(in the rows, 128 means zero)
Each row is followed by its class number.
[128 139 144  70 131 137 145 115 100 115 125 147 129 140 111 122 125 142
 121 129 137 114 114 135 101 137 102 101 129 127  88 137 150  93 164 125
 111 131 105 113 125 101  98 133] : 9
[164 150 148  40 165  90 138  89 128 138 134 174 124 143 155 131 121 145
  82 122 138  82 117 143 170 121 172 110 145 136 124 130 173 114 150 148
  99 130 109 117 147 104 128 113] : 6
[113 105  75 144 127 142 129 149 133  87 139 113 126 146 142 120 149 124
 124 144 133 112 110 161 146 144 108 103 128 128 110 110 114 109 115 144
 132 155 113 134  85 117 127 166] : 3
[107 147 134  65 115 128 139  73 106 109 142 108 156 147 118 122 132 128
  76 149 135 112 118 136  81 129 110 121 131 166  65 136 129  94 172 135
 110 141 117 110 115 108 129 116] : 4
[ 61 141  99 103 171 130 141  55 108 119 119 132 131 138 168  95 119 184
  54 128 161 135 121 106 125 185 118 152 161 112  75 145 163  86 190 109
  60 130 100  70 146 117  64 118] : 6
[135 147 107  91 108 121 150 120  91 109 130 152 128 154 116 120 166 157
  81 148 129 159 118 147 113 136 100  93 102 161  91 141 152  93 137 143
  96 136 113 148 136 102 126 120] : 7
[123 105  75 205 190 129 122 115 192  99 118 124 146  89 154 129 135  82
 144 136 157  63 137  97 143 143 140 135 158 102 196  81  79 154 216  72
 185 135 171 107 131 136 163 120] : 7
[126 161 137  76 140 149 133 102  98 120 115 154 133 152 139 127 110 175
  65 128 120 122 112 131 138 125 122 135 129 158  87 134 160  98 131 142
 110 128 120 119 143  82 148 134] : 0
[121 172  99  84 134 157 124 119 106 112 125 113 100 140 120 116 142 162
 127 150 161 120 118 141  99 140 124 123 108 153  89 129 146  85 152 118
 110 147 122 117 134 105 144 118] : 2
[177 130 115 118 163 133 121 160 117 122 109 135 114 157 124  92 162 136
  84 104 138 142 122 129 138  79 102  94 127 139 101 108 118  55 124 109
 121 148 135  85 161 140 105 144] : 5
[128 121 102 140 161 125 124 148 115  78 131 125 129 141 147 129 142 124
 136 154 132 134 118 154 158 135 112 123 122 141 123 124 125 143 142 143
 148 133 135 136 106 136 133 152] : 10
[133 132 112 123 149 104 142 125 129  95 128 116 140 148 150 143 134 135
 111 142 106 112 131 159 151 130 122 138 141 132 135 123 123 158 140 158
 137 124 136 137  96 120 131 145] : 10
[175 180 150 172 178  98 132 101  39 108  97 109 195 148 157 117 112  96
 156 173 151 157  51 104  36 150 149 142 120 184 113 130 115  88 201  70
 186 168 134  81  90  79  82  62] : 3
[120  95  71 135 114 143 179 143  55 100 143  87 127 126 129  85 153  65
 129 137 114  97 127 132 135 136  74  82 102 112 108 168 123 159 121 168
 127 139 132 126  67 147  67 120] : 5
[ 83 139 156 100 158 112 146 150 119 121  94 146 144 134  77 121 146 149
  95 122 143 156 138 130 110 114 109 101 127 126 118 132 163  71 174 109
  92 126 109 101 118 146  84 120] : 2
[ 90 106  95 155 149  97 105 111 120  87 163  87 122 160 175 101  76  98
 104 129 115  66 107 184 146 138  77 162 149 132  66  96  80 192 171 122
 124 155 127 106 108 139  99 148] : 5
[125 131 101  98 145 128 147 133 131 141 114 143 114 151 120 138 144 177
 128  98 148 112 137 143 128 110 128 112 129 157  95 121 167  93 165 122
 110 136 110 143 160  85 129 137] : 7
[138 115 100 114 132 124 149 128 110  73 130 105 154 134 140 113 154 118
 113 125 131 111 138 137 135  88  98 119 132 156 138 114 111 158 116 139
 134 134 139 118 101 140 139 142] : 4
[113 107 123 124 164 126 147 151  89  94 124 139 143 142 156 108 123 120
 105 140 127 120 129 142 177 110 109 120 132 115 140 125 133 138 123 143
 121 134 122 124  91 130 109 142] : 6
[115 131  88 123 126 131 146 124  98  82 131 134 126 123 141 126 158 130
 117 150 123 124 126 155 126 134 127 134 131 132 151 120 128 146 138 156
 125 123 133 136  80 108 121 143] : 8
[155 128  92  86 114 140 117 167 121 110 134 170 162 123 122 132 155 117
 112 128  90 122 128 125 107 123  92 134 148 131 129 120 103  66 110 130
 108 136 126 125 151 177 132 128] : 3
[120 143 135  63 120 126 125 114 146 142 147 130 128 141 134 118 126 154
 102 127 144 106 113 130 117 133 104 127 109 149  68 113 145 110 129 140
 106 128 109 107 144 122 121 145] : 9
[148 115 132 157 131 117 124 158 149  75 127 139 100 113 114 119 148 121
 129 105 123 117 124 169 143 102  89  95 138 116 136 122  90 154 110 136
 126 141 120 141  97 156 149 147] : 7
[125 135 121  99 142 130 142  99 126 124 120 149 112 142 136 129 158 162
 118 139 132 113 115 141 105 140 128 109 132 178  89 101 145  71 138 131
 116 141 119 118 151 103 153 131] : 8
[ 99 101 148 112 135 105 196 119  80 134 108 109 208 164 100 131 122  88
 143 143  99 166 103 125 137 132  78  55 140  92  99 137 176 185 150 191
 116 131 126  98  87 105  60 146] : 9
[135 125 162 154 116  94 138 194 124  84 114 153 193 156 107 123 162 135
 135 117 124 172 136 151 116 106  90 105 135 141 145 120 130 108 135 122
 107 133 105 116 108 143 113 167] : 2
[139 177  85 126 148 155 151 109 128 110 136 121 143 133 134 124 146 142
 112 154 134  67 105 112 109 171 103 171 136 167 104 145 138  75 168 157
 146 142 133 120 148 111 140 124] : 0
[ 84 131 141  93 143 135 147 120 125  96 102 109 127 127 110 110 144  78
  83 139 142 115 112 140 144 129 108 116  99  94 127  97 107 116 153 127
 146 149 131 156  71 135 143 124] : 7
[163 170 109  91 140 134 120 121 101 123 132 128 144 153 142 130 143 135
 112 125 121 133 109 138 108 123 128 112 140 149 106 116 125  87 129 130
 138 133 126  97 142 116 132 106] : 2
[149 122  74 118 134 134 136 147 114  71 123 132 131 109 142 125 181 100
 131 127 111 113 129 147 158 117 106 127 133 134 151 129 138 132 132 157
 103 152 136 142 101 148 122 151] : 5
[124 110  99 128 149 126 152 151 129 101 105 155 114 123 147 127 152 133
 110 118 128  95 126 136 135 137 128 101 128 114 147 122 123 135 156 129
 118 137 124 140  91 121 118 149] : 6
[105 123 139 102 126 126 153  71  94 106 101 129 150 140 120 128 127 154
  90 150 143 127 111 128  90 194  93  97 110 121  67 136 133  92 181 110
 117 140 106 128 120  97 112 123] : 9
[110 122  94 145 154 131 135 109 109 102 151  83 122 118 136 102 176 119
 114 162 175 151 125 127 135 121  86 149 153 118 138 106 112 159 152 141
 127 118 127 122  96 136  96 150] : 1
[ 70 144 141  82 116 171 129 109 117  45 137 182 106 104 114 125 137 157
  76 166 155 150 136 137 130 139 138 116 136 137 147  87 118 200 138 157
 125 103 103 140  81 110 139 152] : 9
[163 106 130 140 131 141  92 183 105 115 122 140 156 185 149 154 148 135
 137 123  87 150 117 155 147  78  69  95 112 137 112 117  88 146 117 141
 131 116 140 147 119 109 174 191] : 1
[127 144 129  82 135 137 136  98 108 127 125 141 118 162 134 119 122 157
  94 123 144 106 123 141 111 123 123 107 124 146  87 130 147  99 145 139
 114 134 114 126 133  93 135 132] : 10
[ 85 153 127  81 148 144 149 117 123 132 115 144 117 150 128 136 116 174
  63 113 171 117 116 138 110 169 153 120 111 135  73 158 166 112 209 146
 107 137 103 126 106  95  99 154] : 10
[140 121 125  80 136 158 150 156 129 143 122 131 115 112 125 126 165 115
 133 134 112 143 126 100  99 128 112  83 118 147 107 132 169  55 153 104
 104 145 133  93 142 105 122 130] : 0
[ 75 133 186 150 120 168 111  76 141 159 132 112 116 125 159 142 182 117
 186 116 157  95 129 146  29 193 140 154 166 179  77 107  92   4 160 113
 155 193  93 109 122  95 169 136] : 8
[135 134 104 135 136 132 132 146  91  79 123 145 148 128 139 107 158 128
 107 142 124 127 127 141 156 106 127 124 153 121 126 131 116 123 124 139
 126 130 117 130  83 119 117 160] : 6
[119 150 112  69 133 122 135 109 100 115 126 130 139 164 137 127 158 164
  94 133 137 136 125 134 119 142 123 129 129 146  96 123 143 100 160 136
  86 123 103 124 121 102 101 134] : 3
[101 112 140  88 139 116 148 126  86  60 138 113 152 146 121 122 121 119
 136 167 138 146 120 157 147 104 104 108 118 137 120 134 147 177 152 156
 126 117 108 137  70 109 117 149] : 1
[135 114 115 125 139 129 146 132 114  87 119 147 140 129 125 125 154 120
 136 133 122 108 122 149 143 111  96  99 144 139 117 124 117 152 132 144
 129 143 134 125 115 138 130 167] : 9
[130 118 121 148 174 138 116 144 115  90 133 165  97 115 158 123 128 137
 133 109 138 127 105 132 154 117 140 134 130 127 138 122 121 121 141 123
 138 131 127 142 102 111 136 114] : 6
[119 143 116 123 153 143 126 108 105 120  92 124 164 177 148 138 145 156
 113 143 157 153 118 130 139 139 147 155 133 135 112 139 123  87 186 130
 130 126 111 130 137  96 108 158] : 1
[152 154 158  96 134 124 124 100  97 137 128 138 136 150 133 115 138 125
 120 143 120 131  93 132 120 127 165 130 136 175  60 142 134  62 133 125
 149 145 125 117 133 104 142 114] : 5
[118 145 134  85 121 122 147  97 109 103 132 120 140 148 122 104 155 145
  94 113 149 126 110 128 114 136 108 127 124 150  79 142 144  87 147 132
 104 140 111 118 117 108 120 130] : 4
[112  95  96 131 125 139 121 169 102 110 131 143 111 126 133 129 155 111
 110 127  95 119 139 144 128 145 100  74 128 116 108 130 100 134 122 110
 122 140 118 119 109 137 103 151] : 3
[115 109 146 143 151 104 139 136  86  87 121 146 166 159 143 129 138  89
 108 142  98 126 116 166 150 113 119 137 133 137 135 128 105 126 154 123
 149 140 146 139 104 131 132 153] : 8
[ 97 173 108  80 122 160 167  93 123  86 110 104 107 129 114 126 129 205
  38 134 133 131 110 116 105 131 131 132 120 175  60 130 195  96 138 111
  78 141  89 133 129  68 124 141] : 4
[105 101 116  93 145 105 133 156 107  93 133 141 153 128 179  79 126 110
  73  70 177  97 160 119 175 155  70 180 122  76 165 112  98 182 155 115
  95 132 120  96 123 175  72 150] : 4
[118 152 129  86 141 121 140 106 102 114 128 130 132 167 122 110 152 146
  95 132 139 118 119 130 120 125 116 109 127 145  93 121 137  98 138 136
 114 139 112 111 129  96 112 129] : 3
[151 125 121 116 163 129 119 191 179  81 115 107 134 114 120 136 138 106
 160 130 134  91 116 153 141 111 115 123 115 133 164  88 126  93 157 115
 159 141 135 118  85 149 155 157] : 0
[109 116 149 145 154 122 145 128  95  74 112 126 162 165 129 123 149 104
  88 150 120 130 114 148 176 117  80 115 135 118 128 134 111 154 126 154
 144 127 106 149 104 142 114 175] : 1
[132 111 124 126 136 119 133 131 106  76 132 150 170 137 138 131 138 117
 120 149 110 131 119 155 168 123  94 123 137 128 119 128 109 146 129 159
 132 131 133 131 103 139 127 157] : 9
[113 115 103 154 136 123 142 155 124  89 119 142 120 133 123 127 130 123
 132 132 130 156 106 158 137 111 120 104 106 134 135 124 124 162 147 149
 130 145 142 149  87 109 131 128] : 7
[187 103  68 123 144 120 153 178 123 118 131 116 104 132 190 140 189 178
 157  94 159 123 147 145 125 165 112 154 136 134 184  96 115 113 149 110
  91 138 123 144 103 122 115 141] : 3
[ 74 176 153  37 139 129  81  76  30  57 107 139 141 157 120 108 127 161
  83 176 156 186 110 168 115 123 105  81  89 139 120  97 157 212 116 136
 122 104 136  97  75 123 168 145] : 8
[ 93 168 122  66 109 135 105  91 153 124  90 121 126 140  73 130 156 150
  97 146 122 124 125 137 114 113 115 103 111 120  57 130 140  89 147 130
 102 130 121 143 145 114 167 151] : 7
[164 111 104 160 150 135 169  90 124 119 127  96 125 153 154 100 123  85
  76 135 155  64 106 135 128 139 123  68 101 153 114 140  66 142 177 138
 145 153 148  98 119 151 125 109] : 0
[141 176 110  70 119 130 132 129 105 130 138 153 142 144 112 116 172 154
  95 171 121 132 114 109 108 126 142 103 120 175  89 121 157  78 127 134
 113 122 116 106 129  87 121 125] : 3
[123 113 119 137 161 117 130 153 114 108 126 124 144 130 124 122 126 117
 140 138 120 114 123 133 163 108  97 113 127 118 132 130 134 151 144 128
 128 122 131 117 108 137 118 144] : 1
[116 102 147 140 159 111 152 133 127  67 147 129 152 137 130 129 132  99
 111 159 125 115 124 152 157 130 105 115 126 138 140 109 104 147 161 128
 161 139 142 128  99 140 135 142] : 9
[ 97 129 108 122 136 197 104 156 105  45  99  93 165 140 102 145  79 226
 102 119 118 190 151 176 177 133 113 148 158 111  54 189 153  82  84 171
 102 134  80 109 135 182 132 184] : 5
[147 137 119  90 128 132 137 105 106 124 120 134 138 152 132 116 152 142
 106 118 140 112 116 131 127 137  97 107 119 145  91 128 149  72 141 138
 112 136 112 126 147  98 131 135] : 0
[123 133 102  69 159 123 104  75 138 129 130 119 130 103 133 133 166 168
  79 154 157 129 124 118 117 160 117  88 150 119  86 127 154  85 150 117
 107 120 119  81 110 120 131 139] : 3
[ 98  94  94 133  92 139 163 150 102 118 133 166  89 101 111  71 185  90
  66 116 134  68 164 145 122 107  91  98 128 147  95 108  80  85 155 110
  86 177 128 133  98 113 102 153] : 0
[126 151 122  90 139 118 117 120 112 118 147 119 120 155 117 114 138 154
 100 140 135 130 122 136 121 129 130  98 111 145  77 120 134 100 143 115
 119 138 126  97 126  94 127 122] : 3
[113 168 114  47 106 113 137  99 104 117 140 121 133 155 126 125 170 131
  88 192 102  95 135 149 117 134 114 102 114 150  93 139 149  99 128 152
 123 110 115 121  99  75 123 130] : 2
[121 156 116  84 135 141 128 125  90 124 136 116 141 162 124 122 143 160
  81 120 135 142 116 128 103 145 111 100 122 131  86 130 140  94 149 129
 103 123 105  98 109 110  96 128] : 3
[166 150 109  99 142 163 134 121 100 101  84 153 159 105 134 151 140 146
 125 104 124 165 132 116 154  82 138 129 133 145 179 109 163 135  78 147
 110 136 125 158 160 153 180 101] : 7
[134 157 102 108 157 151 125  76 117 131 116 104  83 128 146  96 154 166
 100 122 166 128 110 125 132 140 135 104 124 144 108 117 170  46 143  99
  90 146 122  80 127  86 115 107] : 0
[ 96  67 117  94 140 161 140 163 135  66  97 150 156 108 108 132 124 105
 143  93 125 131 136 135 177 127 109  75 137  78 118 101 136 103 164 109
 100 129  90 131 108 166 100 167] : 9
[142 134  99 124 200 123 149 138 130  99 128  42 121 114 139 139 185 155
 133 132 117 153 133 128 186 153  89 126 131  90 144 115 149 126 131 111
 136 120 169  92  89 152 129 143] : 9
[128 173 107 112 124 144 151 124 104 129 131 147 130 138 141 111 154 147
  84 109 120  93 123 119 127 148 140 153 129 147 116 115 141 105 122 135
 118 134 119 122 146 110 128 133] : 8
[116 128  95 140 145 130 140 128 121 106 132 124 138 131 142 125 162 128
 120 146 138 115 124 131 140 137 110 140 145 136 140 119 117 166 155 138
 129 126 132 130 112 134 128 161] : 1
[117 115 106 128 131 141 129 150  93  74 135 131 123 128 127  99 139 118
 119 127 128 132 130 142 135 122  92 113 128 126 118 122 128 138 124 134
 123 139 121 118 105 133 108 142] : 5
[119 158 127  78 149 126 143 111 116 129 127 120 119 160 125 122 132 149
 102 132 148 100 116 127 106 141 137 119 122 150  94 127 136 118 156 135
 125 131 107 109 131 109 103 119] : 3
[125 151 132  89 130 125 150 108  83 136 125 143 150 160 135 124 153 134
 106 136 110 122 108 136 118 134 130 116 127 155  96 129 157  86 143 142
 111 127 122 118 121  96 123 131] : 8
[148 129  97  82 139 162 167 111  91  86 108 102 127 149 138 148 140 112
 103 159 109 146 112 141 122 120 146 113 114 111 161 137 147 125 142 133
 146 130 156 156 115  95 152 138] : 8
[112 138 114 106 157 117 136 124 105  97 126 120 148 140 144 112 142 105
 113 151 130 141 116 136 148 100 116 125 134 133 127 127 141 139 132 132
 128 130 137 103 113 128 109 133] : 2
[149 117  76 128 126 153 130 155  91 143 116 160 125 130 106 120 203 112
 107 154 141 198 111 108 106 130  99 126 146  92 150 129 126  54 142 117
 142 130 144 154 156 110  94 152] : 1
[167 150  96  63 111 135 131 106 106 115 137  92 106 135 142 112 181 160
  87 135 152 182 138 114 100 116 120 118 113 140 127 115 146 148 115 139
  97 106 127 116 137 118 113 128] : 5
[163 125  90  97 102 127 190 101 109  79 120  94 119 125 134 102 168 151
 104 122 163 123 117 125 100 196 109  90 124 117  95 140 133  99 169 129
  89 145  88 118  90  91  85 124] : 4
[123 130 107 109 142 148 152 149 100  77 124 132 131 127 114 114 154 124
 115 141 130 133 128 134 143 123 104 126 132 115 138 108 110 139 143 130
 141 123 139 130 101 139 114 147] : 9
[147 133 103 144 140 129 155 143  82  67 115 140 147 136 133 128 175 111
 113 140 106 118 119 151 153 141 107 124 134 119 142 140 120 133 142 146
 138 139 137 147 102 120 131 166] : 8
[122 158 118  93 119 133 145  92 128 112 137 118 152 148 138 134 147 148
  65 139 121 140 130 132 116 137 116  92 125 149 105 130 158 122 134 143
 108 139 114 109 135  97 143 130] : 7
[137 144 118  89 145 132 132 130 109 108 117 123 149 164 113 129 150 148
 115 128 123 155 119 127 124 118 116  92 125 128 109 133 142  99 123 146
 119 130 123 103 133 117 116 131] : 3
[109 144 132  72 135 129 142  94 108 124 121 126 118 155 124 121 166 142
 102 127 134 129 119 120  98 148 122 100 135 135  86 119 133 100 149 125
 111 132 106 115 125  97 109 128] : 3
[128 141 129  90 137 128 143 115 120 126 129 135 122 151 132 132 141 161
  92 122 139 113 122 139  99 149 116  99 125 154  81 124 151  94 148 131
 129 138 111 126 130 102 137 140] : 10
